Input:
17	-44	-31	9
13	13	11	-15
Output: 17

Input:
9	-11	-5	2	13
-3	-11	-14	19	6
-19	4	21	-36	-6
Output: -3

Input:
-4	46	29	31
12	-14	-43	-11
Output: -4

Input:
-16	5	-21	19
5	-8	-4	-48
-12	-15	-12	16
Output: 5

Input:
19	30	-41	-6	-6	39	1
5	-2	20	-50	13	-14	7
Output: 19

Input:
-28	19	12	-4	14	11	-2
-19	-40	-10	0	8	6	-7
18	1	-2	10	-28	-8	-13
Output: -19

Input:
-46	4	0	1	-1
2	-4	2	0	-31
Output: -46

Input:
-23	21	33	-23	24	27	-25
-28	36	20	-30	28	23	-33
-21	24	35	-24	21	29	-28
Output: -28

Input:
3	29	36	5	19
-13	5	9	14	45
44	-1	13	11	19
Output: -13
---
[[0, 3, 11, -5, -3, 7, 4], [-13, 8, 0, -15, 0, 21, 12], [0, 0, 45, -19, -12, 23, 11]] | 0, 11
[-43, 42, 14, -12] | -43, -12
[[16, 7, -24, 5, -23], [13, -3, -39, -26, -3]] | 16, -3
[21, 2, -22, -49, -5, 20, -31] | 21, -31
[[36, 45, -8, -43, -13, 29, 18], [47, -1, 13, -43, -21, 21, 1]] | 36, 1
[34, 15, 5, -41, -15] | 34, -15
[32, 42, 40, 24, 4, -6] | 32, -6
---
[[-39 -19   9   8 -39   3 -27]
 [  3  20   1   1   3  16   6]] value -39

[[ 33  42 -13 -24  -8]
 [ 26  28  30  17  10]] value 33

[[ 14   0  10   0  -9]
 [-42 -26 -41  18  11]] value 14

[[-23 -30 -29  24   8]
 [ 20  28  24  34  36]] value -23

[[ 25 -37 -24  18  32]
 [ -2  20 -13  32  35]] value 25

[[ 20  -3   9  14  25]
 [ 27 -31  42  46  36]] value 20

[[-41 -15   5  20   7 -15]
 [  3 -31  45  28  19 -29]] value -41
---
[-43, -23, 43, 11] >> -23

[[8, 0, -35, -32, -1, 22],
 [25, -9, 36, 28, -19, -21]] >> 0

[-40, 7, -37, -39, -32, -41, -23] >> 7

[5, 30, -30, -38, 13] >> 30

[25, -30, 40, 48, 38, -22, -21] >> -30

[[15, -23, -14, -6],
 [-13, -26, 33, 27],
 [-35, -18, -20, 7]] >> -23
---
[[ 20  26   3 -21   3 -46  -1]
 [ 19  30  38  18  11  22  18]
 [ 10  -4 -45  27  24 -10  16]
 [-38  28  -2  28  15 -31  -8]
 [-15 -38  20  -7  -7  32 -22]
 [  6 -39 -24 -32  -7 -13 -19]] -> 10

[[ -1 -13 -10  16  -9 -11 -11  -7 -37  -5   6  14]
 [  6   6   2  -9   9   4  -6  -9  -7   4   1   1]
 [ -6  -8   3  19 -11  -4  -6  -5  -1 -15  -7   7]
 [ -6 -15   6  -3   7 -21 -20 -18   6  -3   6  49]
 [ -1   8  15  -7  -1  -7  10   2   1   2 -10   6]] -> -6

[[  4 -11   6 -26 -13  14  19  13 -10  18  17 -18]
 [ 16   8 -15  -2  -5  10  -2   2 -26  15  -1   8]
 [ 20 -13  16 -18 -12  15  17  -1 -23  18  19  -1]
 [ 32  20 -19  -8  -4   1  -7 -19  -1  12  10   2]
 [ -4   2   1  -5  -1   2  -4  -1  19  -8  -4 -15]
 [  0   2  -4  -5   2 -13  -5 -17  16  -7   2 -10]
 [  3 -14  12 -23 -18  20  39  33 -22  39  35 -13]
 [-24 -12  -3   6   5   4   2  21 -14  -5 -18   2]
 [  2   0  -7 -12   4  -2  -1  -9  17  -5  -3 -19]] -> 20

[[ -5   8  11  26 -15  25 -17  14   6]
 [-30  37  28   4  10  -9   8 -31  38]
 [-21  34  29  15 -15   2 -27  -2  23]
 [ -5  -9 -18  11 -11   3   9   4  10]
 [ -5  -2 -22  12  -7  -7  39 -25  37]] -> -21

[[  6 -20 -41  10   8  -1   7  11  28  11   3]
 [ 47  10  32 -47  -4   9  29 -34   7   0 -43]
 [ 18   3  -6  16  14 -21 -10  18  13 -21   6]
 [ 36   5  20 -16  14 -19  -2   2  20 -23  -4]
 [ 20  -4  35 -24  -3  26  40 -29  -9 -20 -25]
 [ 26   1  11  11 -16  28  20 -25   5  23 -37]
 [-16 -22  47  42 -19 -29 -13  42 -15  -1  -7]
 [  0 -24  38  -1   1   3  20  -7 -23 -30 -19]
 [  0   1   1  29  -3   0 -30  10  10  24  -4]] -> 18

[[ -6   8  11 -19  20 -34  36]
 [ 36  46  -9   2   2 -47   6]
 [ -1 -14 -26  17 -30  25 -30]
 [-19 -11   5  -7 -19   5  -5]
 [ -6 -17 -12  10 -33  27 -37]
 [  7   6  22 -21  19 -13  13]
 [-13   5  -1 -10  -3 -25  25]
 [ 28  16  19 -12   3  -1 -18]] -> -1

[[ 23   8 -32 -29 -21 -15   3  16  -6   0 -16  33]
 [ 15 -11 -18 -12  18 -17 -28  29  39 -10 -29  14]
 [  4  24   5  10 -27   7  24 -11 -31  20  18   7]
 [-16  22  20  36 -24  -4   2 -35 -28  27  18 -24]
 [  6 -18   6 -27  29  39  37  29   6 -25  17  22]
 [ -6  19  13   9 -26  15  35 -26 -40  16  28  -6]
 [ -5  -8  -5 -16  -4   8  14  -1 -12 -11   3   3]] -> 4

[[-24 -16   1  -3  -9 -18  -7  13  -9  19  -6   1  10  17]
 [ 22  18  14 -13 -20   0   9  29  -8 -20 -20  15   5  11]
 [ -4  -9  11 -22   1 -14 -46  41  10 -17   0 -11  -8  -4]
 [-13 -26   5  28   0  26 -19  27  -3   7 -25   1  -6   0]
 [-16  26   4  -1  12  -2   9  36  10  -4 -14  -3 -16  -5]
 [  8  17 -12   3  14 -20 -11 -29  10  12   3   3  10  12]
 [  5 -26  13  10 -11 -29   1  44   0 -41   5   0  -9 -10]
 [ 40 -27  -2  38  -8  17   7 -10  -7  -2   1  29  15   3]
 [-19   1  -2   5 -12  -3 -28 -46 -11  -4   4  -1  14   2]
 [-18  26 -18  16  13 -48  -3 -21   8   0  13   7  -2  -7]] -> -4
---
[[688, 404, 384, -36],
 [516, 478, 241, -626]] 478

[5, 7, 3, 98, 87, 69] 7

[64, 52, 93, 11, 83] 52

[[56, 21, 10, 5],
 [59, 79, 23, 25]] 79

[[11, 77, 32, 6, 57],
 [11, 74, 31, 6, 51]] 74

[[17, 23, -24, 25],
 [-32, -2, -32, 17],
 [7, 14, -30, 24]] 14

[135, 70, 84, 181, 59, 145, 237] 70

[8, 187, 254, 21] 187
---
[-38 -31 -36  29 -14 -27]	-27
[  0   4 -50  36 -20]	-20
[  1  38  27  18 -16   6 -11]	-11
[ 31 -11  11  47  -1  16 -33]	-33
[  9  37 -31 -42 -10 -20]	-20
[-17 -43 -28 -21  42 -28]	-28
[-33 -47 -17  37  29   5 -18]	-18
[ 47  -9 -30 -34]	-34
[  6  12 -41   1]	1
---
[[-125 -545  743 -480]
 [ 511 -417 -804  208]] 208

[115  71 134  63  82 242] 115

[ 18 145 132 226] 132

[308 585 766 885  11 632 668] 668

[25 44 61 85 18] 44

[231 155 220 207 217  32] 217

[ 543  400 -212 -328 -559] -212

[121 249 102  31] 102

[[162 158 118 216 103 190]
 [118 153 183  92  97 203]
 [148  80 169 113 194  56]] 194

[[4206 2359 8377 7702 3960 4366 4338]
 [8954 4023 6727 6281 4179 6545 4241]] 7702
---
[-40  30 -12  -2   7   2] gives 30
[ 19  15 -22   2   8  46] gives 15
[  2  -9 -27  -1 -16 -43] gives -9
[ -7   2  19  25 -38 -42] gives 2
[ -1  15 -19 -29  45  25] gives 15
[ 48 -26  -8  25   9  34] gives -26
---
[[ 29  19 -10 -15  -6  14]
 [ 17 -19 -45 -20 -16   2]
 [ 24 -35 -13 -28  20 -34]] out -10

[[-10  33  -2  14 -23   1]
 [-22  32   1   9 -21  -4]
 [  7 -15  17 -45  27 -32]] out -2

[[ -4 -28 -10 -16 -39]
 [-11 -46  29 -34 -17]
 [  8  29   9  43  36]] out -10

[[  2 -28  20   2 -16 -44  33]
 [  4  23 -29 -17   4  30  11]
 [-11 -21 -43   1 -33  38 -21]] out 20

[[-36 -18   6 -26 -23]
 [-38 -28   3 -17 -18]
 [ 32  19 -49   7   6]] out 6

[[-40 -29  12  16]
 [-48 -21  10  37]
 [-23   8 -13 -15]] out 12
---
[-21  41  29  23 -33  13] ans = -21
[ 42 -35  46  19  31] ans = 42
[-18  33  37 -33] ans = -18
[  3 -47  27  33   8] ans = 3
[  9  40  17 -46  23] ans = 9
[-43  11 -25   6  35   3  21] ans = -43
[-19  -2  26  40  23] ans = -19
[-26 -43  -8  38   0] ans = -26
---
[[7957, 2352, 7926, 4394, 6594],
 [4310, 4528, 5257, 1822, 6788]] yields 4394

[[45, 76, 16, 70],
 [52, 92, 77, 38],
 [9, 87, 25, 78]] yields 77

[[462, 284, 852, 876, 910, 297, 687],
 [408, 318, 693, 229, 171, 759, 900]] yields 297

[[49, 47, 54, 65, 32, 62, 25],
 [68, 50, 36, 53, 64, 46, 36],
 [47, 37, 63, 21, 32, 57, 83]] yields 46

[[45, 205, 54, 76, 96, 111, 51],
 [45, 118, 54, 62, 173, 72, 74],
 [219, 53, 54, 76, 139, 53, 154]] yields 72

[[50, 16, 22, 66],
 [16, 71, 38, 87]] yields 22

[[6, 3, 2, 0, 7, 6, 4],
 [3, 7, 2, 5, 4, 6, 6]] yields 6
